Each row is followed by its class number. Each block has new classes, again numbered from 0 up, in any order.
[-196   15   -3  -80   48  134  -34   65   38  209   47 -326 -201  -93
  170   65  220    1   25   75   23 -118   42   14  -51   -5  -12  -28
  -80   97 -100  139] : 6
[-137  -90  -77  296  -11  -43   63  -81   17   21   43 -106  144   -1
  135  -67   23  160 -173  242  201   96   74  228  -19   29 -136   95
 -107  -73   22  348] : 6
[ 265 -257  227    1  -82  -76 -139  -14  -14  -99 -165   75    9  114
   60  -33  -48  153  -47  226 -184   19  240  -37  -14  218  253 -307
  238  -99   75 -101] : 3
[ 199  240  153 -279 -223  245  -22 -363  -69 -210  204  236  -78  115
  -77 -336 -271 -141   39  -44  -10 -183  135 -190   59  -68 -161  -71
   78   19  154 -385] : 6
[-385  222  259 -140  -61  178  -29 -145 -324  -23  272  -37   35 -206
   70 -203  192  197  -58  -89  194   84   21 -145  212  155 -212   29
  -26  -52  244 -267] : 7
[ 246 -137   77 -197 -167   93  -99  -76 -131  -52   58  111   10   39
   58  -52    0   28  118  217 -109   27  117  -19    3  148  203 -109
  174    3   32 -115] : 4
[-140 -206   49   21 -293 -157   55  148  336 -173   12 -109   21  394
  350 -262  154   34  -22  201   63  183  342 -243  -20  -14  257 -126
   15 -164   82   74] : 5
[  59 -210  247  -87  -68   15 -138  -87    9    6 -171  261  -70  120
   89  -51  -66  153  148  -49 -140  -34  -41  -62   94  223  190 -242
  179   76    8  -64] : 6
[-193   29  268  -65  -86  247   21  -86   69  156  -63  108 -114    0
   97  -40   85   20   62 -160  -15    0   10 -227  205  -46   52 -147
  -45  -19   33   -8] : 2
[ -71  -14 -138   32    5  115  -20   53   -8  252   19 -267  -94 -183
   44  -34   53   89 -166   95  181  -59  -69   87   44  -14 -116  -11
  -42  103 -100  111] : 4
[-145  836  204  101 -347   60   78 -565 -575 -136  229  491   -9   24
  458  -89 -433 -433  899   94   35 -252  165  162  268  110  430  127
 -390  557 -245 -261] : 2
[  30 -140  311   96 -180  330   36 -233  -28  -59 -192  194  -65   70
  158  164 -129  173   32  -29 -309 -167   95 -198   78  145   64 -144
  126  173  231   14] : 6
[ 153 -130  208 -132 -136   79 -107   45  -24  -11  -68  171   -6   42
  170   26   83   38  185   97  -94  -65  122  -32    8  227  221 -262
  143   47   63   70] : 1
[  11  246  -47 -176  -54   86  -82  -67  -57 -177  191   13   30   62
  -49 -241  -73   22   28   80   97  -26   64  -90   -4  -30   -6   87
   -9  -48   10 -130] : 2
[  23  -40  -10    0   91  179   71 -255  -29  124  -59  -67  -39 -246
  -71  -94  -48   78  -85  -23  105 -157  -75   68  -18 -110  -59   92
 -107  122   -9  104] : 5
[  24   92 -118 -177   -3   33 -123   50  103 -251  118   37  -21   84
  -33 -229   -6  -30  -47   91   -5   61   66 -112   25   88  -47   71
   92 -212   23 -135] : 4
[-193  -89  -45  155   53  -47   17   51   43  100  -23 -324   -3 -103
   90   10   79  179 -204   11  206   14  -97   62   54   55 -118    7
  -50   34  -45  104] : 4
[-181 -112  172   45  134  265 -138  180  -27  146  159 -276  -94 -156
  173  212  263   69 -185  -74   76 -171 -103   52   18  197 -296  -44
   87  128  103  248] : 0
[-316  -56   67   98 -150   82  130  -19  115   65  -24   23 -139  179
  248    2   85  -47  -19   76  -75  127  195 -148  -29  -61   19  -96
  -73   13  167  146] : 4
[ 121  221 -190 -246   72  -12   34 -287 -140   81  410  426  -70 -404
 -163   53 -148 -189  171   10 -172  138  279  212 -189   29   20  378
  -52  189  -12  115] : 7
[ -36 -100  193 -106  -83   11  -86   39  112  -36  -54 -214  -32  167
  176  221  167   82  157 -101 -163    3  -54 -202   95   84   37   27
  -19   55   31 -181] : 1
[-192  136  -10  207   77 -224 -204  -96 -115 -504  352 -202  265   49
  171  203  -49  145   60  -31  204   30   64  279  -92  364  112  302
   71  221  232   24] : 3
[-112   94 -202   19  123   91  -43  -50 -128  193  262 -238   45 -231
  -59 -205  -53  220 -238  268  408   20  -86  188   29  -78 -178  104
  -18  171 -139  176] : 2
[ 162   66  -80 -146  100   26 -159   52 -173  125  223  239  -65 -317
   -6   67  -87 -155   64   18  -67   36  133  421 -201  221    3  152
    7   32 -183  257] : 7
[ 127 -231  144  -59  -28 -179 -147  -14   49   94 -125  184 -141  155
  120   73  103  -67  272  -38 -155 -125  -43   11   17  109  316 -219
  168  198 -115   15] : 4
[-295 -152   22   79 -127  195  143  131   91  136  -33   48 -133  178
  221  118  199 -104   47    4 -100  137  138  -38  -46   -5  -67  -41
  -99   58  134  252] : 0
[ 103   75 -212   22    4 -214  -62  -10 -173 -118  206  -96  122 -272
   87   47  189   -5  -77  268   16  108  266  257 -252  155   12  191
  -47  -49  -50  210] : 7
[ 287  159 -314   54  -89 -315   59 -225   58  347  447 -106  219 -214
 -320 -319  -33  146 -142  295  393  148  137   80   64 -284  -94  496
 -349  147 -110  203] : 1
[ -50   75   95 -547 -173  138 -200  182 -195 -298  -72 -399 -174  277
  286  250  695 -666  237   50 -866  101  172 -218 -210  379 -146 -730
  210 -646 -166 -743] : 1
[ 150 -139  -60  -51   73 -166   28 -151  121  154   26 -207 -180 -226
  131 -103  173  -98 -149  -56  -21 -244   42 -111  -64  -34   29   60
   14  215   71    1] : 5
[-101  182   94 -169 -122  -30 -141 -111 -119    7  314    7   17   71
   48 -213   30  242    0  116  208   78   42  -76   57   39 -150  159
  -50  -10   54  -49] : 4
[ 123 -134  250  -70  -99  148  -56  -48 -118   76  -34  214  -64  -62
   90  -18    9   85  101   43  -78 -107   85  -31   35  165   92 -152
   93   68   59   68] : 0
[-131  -15  -54  173  115  -17  -26 -161  146   30    3 -140  -61  -52
   27   43   31   84  -39  -66  123  -86  -32  -26   20  -37  113   10
  -53  175   18  135] : 0
[  10 -576  152  474  -32  202   43 -108  155 -218 -449 -397 -158   -8
  243  126  210  236 -433   91   41 -248   70 -218 -180  -90  196 -126
   42   40  233  412] : 5
[  40   51   14  -94  -73   96 -238   82    0   25   -5   21  -86   38
  208   37 -105  -46  179   64   12 -183 -195  104  117  132   71  105
   67  115 -188   90] : 2
[ 133  116 -318  566  161 -114  397 -138 -139  509 -438  326  362 -704
 -166  245 -294  189 -250  -26  115   98 -358  372   28 -209 -361   -8
 -340  247 -306  557] : 4
[  38  311  -79 -270  -12  -29  -94 -182  -31 -210  224 -103  182  207
  -71 -423 -152  182  -96  230  189  123   10 -109   -3  -85  -57  189
  -90  -39  -42 -253] : 1
[   5  110  -38    8  -83 -162 -141   42  -27  -39  147  -34   12 -149
  231  -18  141  -87   74  111  -36  -41  177   84 -135   72  129   75
  -24  -39  -89  168] : 3
[-258  -23 -125  241  -15  118  204  130  159  239    9  122  -32 -113
  112   69 -183    9 -143   56   51  149  134  107  -34  -34 -183   41
 -117  213  156  403] : 3
[ -33  169   57  -40   17 -111  -22  -77  107 -100  148   44   31    3
    3 -151  216   -6   96  -71   35 -169   83 -176   18 -114  -24   28
  -19  -25  -13   18] : 1
[ -25 -223 -174   99  231 -136  -82  141   67  108  -21 -187  -36  -10
   57  151   39   48  115    1  125  -92 -134  335  -14  147  171  -97
  163  204 -121   98] : 6
[ 171  226  -11 -174  160  -39 -354  -45  -70  266  446  301  146  -15
  -89  452  164  -46  493 -420 -232 -226 -346  207  -11  221 -203  197
   42  587   35  113] : 3
[-660  259  -60 -378  172  283   -5  122 -458  -15  662  189 -295 -418
  259    0   38  -60   13  321  443  485  111   -9  -84  308 -372 -132
  154   52  700   21] : 4
[ 172 -133   64    1  -49  -50 -118   84  -33 -168 -185 -134   36  106
  273   43   14  103  -31  166   75  -34   -9   -8 -100  153  262 -152
   76  127   62   44] : 6
[-133   33 -316  128  287  215   -4 -164   42 -120   71 -212  -16 -779
   28  -24 -194  233 -484  130  139  -85  213  284 -335   37 -111  143
   99   14  151  375] : 7
[ -89 -133   19   77  -11    4   55  129  123  119  -95 -216 -103  -50
  109  129   48    9 -109 -121  -55  -42  -30  -57  -23    6  -52  -22
  -34   70  -41   88] : 2
[-200  -49  -86  237 -173  169  118  157  -90  138   -7   54   65 -153
   31  -32  -96  133 -131   82   26  107   49  126  -13  -11 -299  101
 -111  -40   49  247] : 3
[ -66   88  211 -240 -120  466   43 -172 -149   88   63  115 -142 -145
   27  -63  -64   -1  -33  -13   -9   93  122 -158   66  -26   -2  -24
  -48  -80  196 -107] : 4
[  88   -7 -122   19   42  -40 -219  207  -88   24  115   63  -90 -153
  159   96   38  -81  215  102   44 -131   35  243  -85  166  205  -23
  128  183 -135  189] : 6
[ -68  -85   11  140   49  -62  -40 -113   91  160  -61 -234 -157 -174
  114  -13   43   94  -73   65  166 -170  -43   12   63  -92   11  -21
  -35  146 -103  116] : 6
[-103  -46  -36  152  130  -52  -19  -52   25  129   13 -196 -130 -144
   68    5   97   45  -60    1  175 -177  -64   53    2  -76  -60   46
  -48  203   -2  147] : 3
[  -8  -21 -135  163  190  -56  -22  -10    0  136  -32 -241  -22 -217
   48  -13  -76   96 -129  127  269 -142 -108  220  -27  -60    6   49
  -49  154 -113  194] : 5
[-334  212  340 -109   54   78   13 -481 -101  -74   96  369    5 -110
 -164 -247  181   81   70  -38  -30  107   90 -269  163 -158  -58  -89
  -53 -119   31  -97] : 7
[ 120 -121   77 -156 -186   10  -95   86   34   65  175  137  -54  118
   24  159  122  -36  224 -113 -231   -3  126  -44   -3  168   36    4
  112   69   24  -34] : 5
[  48   76 -353  -71  -56  -70  -23   49  -75  103  170  -40  -11 -200
   85  126   49 -116  108  124    6  100   81  225 -140   94  136  250
  -75  167  -91  176] : 5
[ 342  193   59  604  211 -467  472 -820 -320   18  -21  218  423 -634
 -412  119 -473  167   -3  214 -225 -116  117  228  208  -17 -252  575
 -379  224  -27  -56] : 3
[-100  238  -60 -134 -102 -124   23  -75    5   18  205  166    3  -29
  -45 -232   70  -59  169   34   12   99  169  -57   10  -64  -31  152
 -159 -130  -29  -33] : 6
[-315 -258  105   51 -222  229  214   51  160  125 -207  -25 -297  216
  215   46  220  -86  -46 -109 -248   84  229 -237   37  -31   21 -151
  -17  -52   49   32] : 5
[ 340 -134  134   75 -135 -277  -60 -125   38   31  -97  426   46  -87
  -81  -78 -300  169  284   83 -117 -193   94   83   82  132  354  -40
  128  -12 -184  131] : 7
[-202   72   10 -140 -204 -204  210 -158  244  235  524  206 -163  292
  264 -110  592 -209  392  257 -239  144  681 -437 -171 -173  206 -128
 -140   40  399  253] : 6
[-248 -120  125   48 -283  239  116    1  195   43  -66    9 -100  298
  264    9   55    2   -5  -37 -135  149  189 -211   -2  -12   18 -105
 -112   23  128  118] : 4
[-289  158  172  -50   16  158 -114   41 -147  -79   80 -130  -36 -153
  160  -45  144   79 -101   98  209  164  133  -21   -7   88  -16 -116
  -58 -184  117   24] : 3
[ 124   20  -46  -13  -68  153 -112  103 -123   50  183  137  -58 -156
   68  168 -115  -46  138  136  -57  -23  130  226  -52  201  -31  121
   30  164  -84  207] : 1
[ -95 -341  108  -25 -244  571  294  -50 -148  109    8  124 -149  193
 -118 -106 -128   64 -220  -34 -164  277  193  -25   55   46 -360   85
  -40 -104  102  -67] : 3

Next block: new classes, numbered from 0 again.
[ 223  420  -64 -261  234  -29  377  661  689  586  280  186 -491 -655
 -499  193  -97  -50   23 -504  335  554 -130  -66 -131   74 -245  497
   87    4 -654   24] : 10
[ 597  474 -277 -255   93 -557  128 -664  -46  446 -152  467 -358 -644
 -296  -74 -112 -517  -48 -312   93  409  368  183  242 -163  -52  397
 -348  315 -693  134] : 10
[ 269  621 -298  -85  202 -433  151 -755 -169  201 -177  416 -238 -392
 -143 -124  -88 -299 -162 -230  263  354  463  156   58 -286 -250  315
 -524  237 -338  149] : 5
[ 607  367 -321 -269   56 -536   60 -792 -184  371 -172  364 -351 -549
 -169 -100  -61 -553  -81 -370   89  312  328  227  218 -200   18  423
 -413  432 -759  114] : 7
[ 505  290 -388 -221  116 -453  166 -694 -265  186 -211  536 -149 -572
 -290   -6  -40 -512 -153 -256  171  297  432  200  357 -264 -142  386
 -468  320 -427  133] : 2
[ 248  528   76 -166  223  -77  241  608  634  611  230   67 -503 -569
 -448  183 -142  -17  111 -409  262  492 -143 -105 -204  113 -155  419
  214 -134 -529  121] : 5
[ 464  509 -336 -150  155 -532  182 -804 -166  332 -215  488 -262 -540
 -261 -153  -97 -465 -111 -266   88  347  477  190  191 -267 -185  416
 -486  290 -509  184] : 2
[ 162  537 -495 -165  302  -65  565  505  537  391  115  227 -421 -696
 -526  150  -34  152 -150 -409  623  631   45   25  186  141 -321  519
 -278 -136 -785   -2] : 11
[ 217  476 -427 -180  248 -104  472  514  607  436  110  159 -442 -703
 -572  199  -70   69 -103 -478  487  591   74   54  167  177 -203  540
 -169 -181 -810   12] : 11
[  70  525 -257  -60   76   26  321 -670 -407  -68 -344  497 -128 -308
 -108 -105 -113 -153 -338   19  276  401  399   77  164 -249 -235  242
 -534  130 -177   86] : 8
[ 196  521 -258  -71   54 -137  275 -739 -332   48 -343  537 -148 -396
 -174  -72 -136 -294 -317  -80  193  387  461   85   76 -317 -208  246
 -507  138 -198  108] : 9
[ 416  549 -429  -90  122 -521  107 -830 -188  297 -238  304 -264 -484
 -147 -121  -77 -342 -167 -260  200  285  427  192  112 -243 -136  372
 -534  291 -622  124] : 5
[ 314  457 -276 -116  117 -300  206 -759 -109  186 -273  428 -297 -522
 -229 -159 -121 -407 -169 -290   22  468  492  132  132 -245 -175  366
 -459  165 -405   84] : 6
[ 272  640  -52 -246  112   99  377  421  508  545   78   47 -592 -574
 -358   79  -96   76  -11 -350  283  629  -91  -84 -223   11 -240  499
   41  -28 -684    2] : 6
[ -34  555 -222  -59  141   54  336 -722 -279  -99 -351  556 -148 -269
 -168 -155 -177 -173 -383  -97  233  470  522   54    9 -295 -265  254
 -542   47  -68   78] : 1
[  45  540 -207  -75  112   13  321 -662 -319  -73 -320  565 -156 -301
 -173 -118 -179 -208 -331  -88  225  479  467   54   82 -300 -265  222
 -512  100 -129   79] : 7
[ 181  533 -341  -83  126 -221  287 -810 -337   32 -408  514 -120 -393
 -241  -92  -88 -362 -336   -2  239  274  438   82  189 -294 -193  242
 -547  117 -267   96] : 6
[ 233  513 -152 -201  170   69  433  633  546  571  230  145 -494 -646
 -316  141 -102  118  -11 -293  342  580 -158  -53 -140   93 -290  465
  -30   41 -739  -10] : 4
[ 105  585 -304  -28  383 -254  383  610  502  480  212   38 -368 -564
 -507  147  -17  158   73 -380  508  365  -26   28  174  132 -257  495
 -126 -132 -717  155] : 7
[  67  676 -502  -17  376 -224  484  510  478  358  129   90 -289 -591
 -527  211  -10  294  -90 -327  723  425  121   76  182   79 -362  490
 -303 -175 -651  105] : 10
[ 110  467 -372 -106  137 -205  267 -688 -223   26 -317  521 -128 -445
 -280  -24 -104 -280 -347 -129  342  354  462  123  148 -255 -116  251
 -527   88 -272   75] : 10
[ 137  524 -316  -62  377 -267  380  599  569  507  203   75 -377 -630
 -565  202  -42  124   57 -426  528  371  -19   76  172  157 -172  495
 -113 -142 -725  157] : 6
[ 215  575 -188 -144  216  -74  392  623  553  586  219   91 -387 -632
 -368  188  -76   80   15 -214  347  444  -64  -21 -121   64 -359  466
  -28  -22 -578   70] : 3
[ 508  336 -237 -244   15 -368   95 -680  -85  335 -217  427 -376 -570
 -213  -68 -105 -561 -135 -404  -27  421  353  128  164 -192  -72  385
 -338  301 -606   35] : 6
[  84  547 -284  -61    3   46  266 -744 -398 -128 -412  526 -136 -299
 -131  -23 -139 -201 -405   -6  256  425  498   12   36 -313 -223  148
 -486   33  -53   28] : 11
[ 553  361 -381 -148  110 -544  159 -686 -164  325 -113  441 -231 -565
 -196  -90  -54 -498 -104 -318   76  314  391  201  291 -172 -195  432
 -475  365 -610  152] : 11
[ 477  442 -377 -138   73 -521   81 -888 -143  325 -263  279 -323 -491
 -116 -157  -99 -485 -183 -372    6  320  432  183  122 -189 -101  413
 -496  282 -659   84] : 3
[ 141  503 -441  -52  169 -199  338 -585 -326  -23 -295  540  -31 -392
 -236    5  -34 -264 -348   13  387  246  404   69  271 -276 -316  237
 -580  120 -197   96] : 3
[ 129  571 -309 -103  399 -189  443  628  516  386  211  154 -373 -563
 -539  192   -1  145   11 -452  629  480   -2    1  214  134 -312  500
 -140 -167 -598  117] : 9
[ 147  526 -280  -64  104 -105  300 -664 -314  -13 -326  544 -136 -364
 -197  -62 -121 -254 -327  -27  265  367  429   69  176 -264 -220  221
 -530   91 -233   82] : 0
[ -29  583 -386   -9  194  -55  349 -623 -335 -148 -329  570  -48 -266
 -222  -56  -82 -159 -407  -39  404  348  490   37  192 -321 -393  221
 -596   49  -35   76] : 2
[ -21  635 -264   -3  465 -174  408  536  500  319  150  -14 -304 -436
 -543  131  -17  225    6 -345  619  360   13   27  138  140 -262  487
  -87 -298 -392  219] : 3
[ 156  575  -84 -230  140   56  353  473  528  641   55  139 -531 -601
 -411  116 -119   14   21 -263  140  498   35   -4 -160    1 -220  522
  -46  -17 -758   21] : 8
[ 555  416 -305 -219  107 -547  139 -685  -82  407 -147  486 -299 -625
 -294  -74  -77 -534  -77 -348  111  363  398  188  204 -227 -107  439
 -400  347 -623  157] : 9
[ 168  519   30 -256  233   58  360  395  470  512  115  117 -463 -541
 -400   51 -115   -2   20 -271  316  509 -103  -33 -233   29  -81  471
   82  -50 -489  126] : 9
[ 214  487 -126 -194  141  -24  299  599  603  656  150  -41 -561 -611
 -349  146  -96   41   22 -428  175  480 -120    1 -118  126 -170  524
   -3  -14 -899  -26] : 6
[ 313  433 -202 -142  200 -373  176 -580   13  242  -74  491 -269 -470
 -246 -132 -120 -425 -122 -417  110  462  431  158  158 -189 -231  415
 -353  222 -261  166] : 4
[ 567  413 -365 -107  169 -673  141 -580 -121  413  -68  453 -215 -588
 -284  -35  -18 -520  -21 -267  131  220  345  180  325 -151 -218  409
 -387  304 -533  233] : 11
[ 468  398 -256 -188  158 -504  175 -608   24  387  -45  552 -339 -628
 -254  -88 -132 -491  -59 -406  106  439  396  159  150 -161 -123  374
 -406  330 -618  120] : 1
[ 254  609 -102  -90  228  -77  450  570  515  593  238   94 -497 -652
 -387   95 -100  173   90 -310  372  547 -151  -45 -111  109 -249  469
  -38  -24 -780  121] : 6
[  23  561    5 -232  232  124  353  402  544  517   28   55 -510 -449
 -413   41 -134   24  -44 -354  166  494   27  -34 -266  -43 -219  519
    4  -96 -536   32] : 2
[ 157  519 -354  -84   97 -180  269 -643 -368   11 -314  568 -112 -390
 -234    8  -89 -271 -304   -6  350  287  413   95  204 -297 -176  196
 -535  158 -297   96] : 7
[ 141  611 -108 -285  108  196  394  584  589  630   88  175 -604 -669
 -364  141 -128  128  -35 -228  296  653  -27   -5 -193   42 -189  473
  -49  -13 -815  -58] : 6
[ 556  473 -313 -164  121 -624   88 -778 -113  427 -215  368 -296 -576
 -259 -110  -91 -526  -59 -294   52  289  414  228  244 -193  -66  415
 -388  273 -591  195] : 5
[ 274  617 -243 -159  268 -176  408  547  582  619  255  180 -428 -668
 -412  182  -45   49   15 -317  469  444  -64  -35 -115   20 -356  458
  -87   49 -679   73] : 1
[ -17  555  -55 -172  268  155  443  611  579  463  203  187 -464 -511
 -380   86 -145  144  -28 -337  324  579  -27  -46 -222   54 -260  456
  -32  -95 -510   43] : 2
[ 108  494 -428 -124  335 -115  492  562  573  443  125  179 -384 -661
 -553  184  -32  112 -103 -424  539  489   48   57  145   98 -289  532
 -247 -154 -724   41] : 0
[ 114  572 -443  -45  279  -88  499  535  509  423   71  129 -402 -631
 -518  141  -81  210  -76 -382  425  534  109   62  196  153 -301  541
 -263 -209 -817   55] : 10
[ -26  595 -365 -107  336   15  484  372  482  259   32  173 -384 -542
 -490  110  -79  217 -160 -406  607  598  159   43   38   78 -244  487
 -259 -240 -512   54] : 6
[  18  615 -310  -97  273   18  446  546  523  363   39  100 -377 -516
 -566  172  -65  164 -104 -397  439  506  124   -6   60    8 -388  540
 -139 -204 -549   38] : 9
[ 130  681 -144 -235  134  239  485  449  505  509    2  132 -560 -594
 -402   56 -130  187  -92 -223  334  682    3  -47 -227  -10 -240  509
  -77 -100 -704   -9] : 9
[ 159  565 -191 -149  228  -45  427  441  574  543  133   53 -451 -600
 -402   82  -81   68  -67 -355  330  500  -56  -13 -162   30 -278  518
  -74  -46 -648   42] : 4
[ 244  526  -57 -208  199  -28  361  546  637  578  211  123 -484 -642
 -468  151 -101  -18   30 -411  295  553  -96  -73 -202   63 -235  506
   78  -62 -576   80] : 8
[ 239  558   -4 -231  208   -3  344  615  618  663  212   48 -549 -621
 -428  118 -107   54   81 -301  314  535 -188  -46 -158  143 -110  467
  156  -74 -679  102] : 11
[ 164  556 -373 -188  292 -132  410  484  550  404   95  148 -416 -627
 -601  205  -41   76  -69 -469  569  520   86   41  126   65 -199  527
 -146 -156 -704   59] : 7
[ 505  395 -330 -197   66 -459   94 -771 -104  290 -197  341 -312 -502
 -186  -89  -63 -516 -174 -436   80  360  365  129  125 -214 -179  439
 -421  326 -572   67] : 8
[ 162  586 -399   -8  366 -220  479  619  501  415  220  144 -333 -610
 -501  201  -44  229   -3 -407  579  467   40   22  199  138 -426  496
 -226 -131 -680  112] : 1
[ 135  496 -315  -91  392 -307  363  414  589  411  133   46 -296 -576
 -651  177  -44    9  -38 -528  502  361   73   45   92   65 -226  545
  -80 -190 -519  163] : 10
[  14  494 -265  -51  132  -10  326 -728 -298  -97 -356  583 -119 -306
 -178 -108 -153 -261 -374  -90  213  410  512   54  103 -262 -236  239
 -564   47 -105   80] : 8
[ 143  538  -82 -314  126  270  477  268  573  455    3  208 -565 -616
 -377    4 -188   20 -167 -374  247  792   55  -59 -375  -28 -210  510
  -46  -90 -515  -33] : 3
[ 440  507 -297 -206  166 -549  129 -868   86  442 -268  404 -396 -622
 -374 -191 -143 -563 -109 -432   -4  431  508  183   95 -231  -49  468
 -412  206 -631  143] : 8
[ 126  594  -17 -127  213   38  367  568  520  511  198   94 -461 -548
 -385  137 -129  151   61 -304  322  521  -66  -29 -219   51 -208  440
   36  -83 -523  116] : 6
[ 126  579 -180 -110  274  -79  434  521  569  576  163  147 -449 -632
 -426  125  -97   85   -6 -292  374  472  -47  -33  -93   98 -253  459
 -115  -82 -726   75] : 8
[ 117  541 -339  -64  354 -196  420  580  568  486  181   69 -372 -641
 -492  179  -76  200  -11 -368  526  452   -4   84  102  164 -194  488
 -163 -164 -701  119] : 4
[ -14  555 -337  -25  408 -263  367  515  520  491   83  -11 -323 -554
 -605  164  -45  175    8 -359  531  278   66  119  135  120 -124  534
 -147 -225 -687  190] : 9
[ 429  620 -132 -181  138 -401  144 -701   52  350 -146  469 -410 -517
 -198 -174 -162 -483  -97 -347   10  553  425   69   -8 -223 -252  346
 -347  209 -389  100] : 6
[ 417  478 -248 -132   89 -472  108 -871  -95  311 -270  389 -280 -559
 -276 -124 -152 -484 -131 -274   25  364  501  149   51 -257  -17  329
 -362  188 -440  161] : 11
[ 284  544 -129 -208  227  -55  414  435  576  540  135  111 -476 -603
 -490   80  -78  -48  -14 -407  283  555  -56  -95 -135   40 -317  534
   43  -85 -568   78] : 11
[ 174  613  -68  -81  216   42  430  625  551  562  204   70 -495 -565
 -362   57 -128  134   58 -272  261  555 -113  -58 -102  157 -271  478
   43 -131 -630  124] : 7
[ 150  520 -265  -54  110 -153  304 -711 -315   14 -334  547 -153 -374
 -221  -64 -133 -257 -310  -49  263  347  418   58  173 -272 -192  216
 -511  126 -311   85] : 4
